Below are the code and all the weights of a small trained network. Each question names an input and a class and asks about switching units off, where a switched-off unit gives its printed mean instead of its output.

import numpy as np


def w(rows, s, z=0):
    codes = np.array(rows[::2]) - 128.0
    scale = np.full(codes.shape[1], s)
    scale[-1] = z or s
    return codes * scale


def f(y):
    return y / 2 * (1 + np.tanh(0.7978845608 * (y + 0.044715 * y**3)))


def log_softmax(a):
    a = a - a.max(-1, keepdims=True)
    return a - np.log(np.exp(a).sum(-1, keepdims=True))


def net(x, mask):
    res = np.array(x, float).reshape(1, 7) / 4 @ E
    y = f(res @ A[0][:, :-1].T + A[0][:, -1])
    res = res + np.where(mask, y, B[0][:, -1]) @ B[0][:, :-1]
    return log_softmax(res[-1] @ U[:, :-1].T + U[:, -1])


A, B = {}, {}
E = w([
[128,127,125,131,130],'x0',
[196,127,27,32,110],'x1',
[199,162,248,68,205],'x2',
[59,3,142,79,202],'x3',
[69,221,43,114,211],'x4',
[110,132,144,113,115],'x5',
[99,135,151,99,103],'x6',
],0.0065)
A[0] = w([
[78,51,132,96,153,57],'n1',
[164,156,169,102,180,70],'n2',
[205,111,73,38,71,184],'n3',
[250,99,45,26,115,191],'n4',
[169,31,164,123,107,66],'n5',
[176,201,133,147,61,104],'n6',
[162,65,171,130,58,37],'n7',
[117,124,195,232,116,201],'n8',
[128,137,186,180,159,143],'n9',
[42,199,137,110,166,208],'n10',
[154,148,166,102,168,31],'n11',
[121,139,155,249,159,187],'n12',
[106,50,98,130,189,37],'n13',
[97,81,77,157,46,68],'n14',
[151,195,145,157,65,97],'n15',
[96,71,129,120,197,30],'n16',
[163,108,173,123,113,38],'n17',
[75,76,138,106,179,89],'n18',
[144,172,183,94,176,20],'n19',
[158,148,177,96,156,71],'n20',
[168,192,134,154,50,18],'n21',
[178,130,173,80,147,48],'n22',
[61,147,93,130,226,90],'n23',
[184,140,153,78,165,44],'n24',
[77,177,91,100,218,179],'n25',
[107,100,86,134,56,125],'n26',
[87,112,84,164,89,59],'n27',
[182,136,162,150,33,119],'n28',
[100,105,78,133,83,38],'n29',
[60,128,77,149,95,87],'n30',
[161,32,163,125,63,56],'n31',
[188,122,191,40,100,153],'n32',
[89,89,124,108,173,51],'n33',
[99,97,111,174,61,109],'n34',
[124,89,69,131,53,91],'n35',
[209,42,185,132,6,203],'n36',
[168,212,126,186,106,69],'n37',
[78,254,110,82,116,174],'n38',
[105,38,141,95,154,19],'n39',
[139,93,187,132,74,253],'n40',
[89,72,118,124,192,69],'n41',
[76,116,75,180,94,69],'n42',
[101,96,76,177,92,60],'n43',
[138,235,135,202,126,82],'n44',
[65,110,183,166,155,203],'n45',
],0.0087,0.0039)
B[0] = w([
[196,106,177,63,50,168],'n1',
[106,210,182,193,138,160],'n2',
[37,54,145,193,102,208],'n3',
[7,74,139,184,99,237],'n4',
[182,122,77,101,121,170],'n5',
[147,80,199,68,72,178],'n6',
[204,204,58,112,134,162],'n7',
[33,74,82,147,130,215],'n8',
[46,143,155,168,110,171],'n9',
[90,114,57,151,208,196],'n10',
[186,211,167,178,97,140],'n11',
[66,75,137,155,148,198],'n12',
[173,141,168,90,57,160],'n13',
[144,214,164,154,157,174],'n14',
[189,49,169,63,63,167],'n15',
[195,118,189,70,60,155],'n16',
[195,195,135,129,140,135],'n17',
[181,93,177,94,83,170],'n18',
[144,221,171,165,136,154],'n19',
[132,199,191,178,139,153],'n20',
[204,102,180,35,47,158],'n21',
[129,206,167,186,80,154],'n22',
[223,126,33,107,95,180],'n23',
[104,184,226,188,116,153],'n24',
[148,126,47,177,136,206],'n25',
[105,169,176,166,162,166],'n26',
[178,198,204,158,119,150],'n27',
[186,97,75,47,146,181],'n28',
[139,175,246,162,94,141],'n29',
[164,173,157,124,135,161],'n30',
[200,156,59,109,143,176],'n31',
[81,161,121,188,176,200],'n32',
[207,129,164,87,81,145],'n33',
[124,185,148,186,153,166],'n34',
[95,167,174,168,144,166],'n35',
[124,147,2,120,208,254],'n36',
[170,103,182,49,96,168],'n37',
[162,87,52,92,151,193],'n38',
[209,110,174,81,55,161],'n39',
[89,128,40,149,169,211],'n40',
[208,119,162,80,56,163],'n41',
[186,192,198,183,153,163],'n42',
[147,189,224,152,135,156],'n43',
[194,50,130,59,56,179],'n44',
[97,85,114,145,111,200],'n45',
],0.0064,0.0073)
U = w([
[180,108,164,67,68,67],'0',
[126,246,181,168,126,16],'1',
[147,149,76,112,145,198],'2',
[99,117,125,124,123,255],'3',
[66,89,145,154,99,127],'4',
[106,117,127,123,136,186],'5',
],0.011,0.0042)

Each question gives the input, the list of numbers given to net, and the class t.
The units are the neurons (one row each of A and B). Each row of codes is followed by its name. A weight is (code - 128) times the scale printed after its matrix; where a second scale follows, it is the last column's (A, B and U).
mask holds one flag per neuron, in row order. A switched-off neuron (its flag False) gives its mean, the last column of its row in B, instead of its output. The means were averaged over made-up inputs and are rounded, as every weight is.
A unit's drop is (log p(t) with every unit on - log p(t) with that unit switched off) / (log p(t) with every unit on - log p(t) with every unit switched off).
The circuit of an input: a set's keep is (log p(t) with only the set's units on - log p(t) with every unit switched off) / (log p(t) with every unit on - log p(t) with every unit switched off). Starting from the 12 units with the biggest drops (on a tie, the unit counted first), units are removed one at a time, each time the one whose removal leaves the highest keep (on an exact tie, the one counted first), for as long as the keep stays at least 0.8.
circuit, biggest first: the units of the circuit, biggest drop first
most important unit: the unit with the biggest drop
k most important neurons: the k neurons with the biggest drops, biggest first
drop when u is switched off: that unit's drop, to one decimal
input [7,1,-7,-8,-6,-2,-2], class 0: circuit, biggest first	n21
input [4,8,5,-4,-2,-2,1], class 4: circuit, biggest first	n4; n3
input [-2,8,-8,-7,0,4,-5], class 1: circuit, biggest first	n14; n35
input [-2,-7,-4,-5,-7,4,0], class 2: circuit, biggest first	n36; n28
input [-3,6,-6,7,-8,-3,-6], class 2: 3 most important neurons	n36; n31; n7
input [5,6,1,3,-1,-6,2], class 4: circuit, biggest first	n4; n3
input [5,-5,4,2,8,-3,0], class 2: circuit, biggest first	n23; n25
input [-6,-6,-1,-2,7,1,1], class 2: circuit, biggest first	n23; n38
input [-1,-4,-6,0,4,-6,6], class 1: circuit, biggest first	n42; n27; n30
input [3,-5,-4,-5,-2,-2,-5], class 0: 2 most important neurons	n44; n4
input [-3,-1,0,5,-4,0,-1], class 0: circuit, biggest first	n39; n4
input [5,6,-4,4,-1,-6,-8], class 4: 2 most important neurons	n4; n3
input [-3,7,-8,-8,-3,-4,-6], class 0: 4 most important neurons	n21; n6; n15; n28
input [3,7,-2,-3,-6,0,2], class 4: circuit, biggest first	n4
input [-2,4,5,1,0,1,-6], class 1: 2 most important neurons	n8; n24
input [5,-7,3,-7,3,0,1], class 0: 3 most important neurons	n44; n37; n15
input [-4,8,7,5,6,-3,-3], class 4: drop when n45 is switched off	-0.1
input [5,-5,2,-4,8,7,-7], class 2: drop when n32 is switched off	0.0
input [6,8,-1,7,-1,-8,0], class 4: drop when n3 is switched off	0.7
input [-3,-4,-7,3,-5,-3,-6], class 1: drop when n42 is switched off	0.1
input [5,-3,0,3,7,4,2], class 2: most important unit	n23
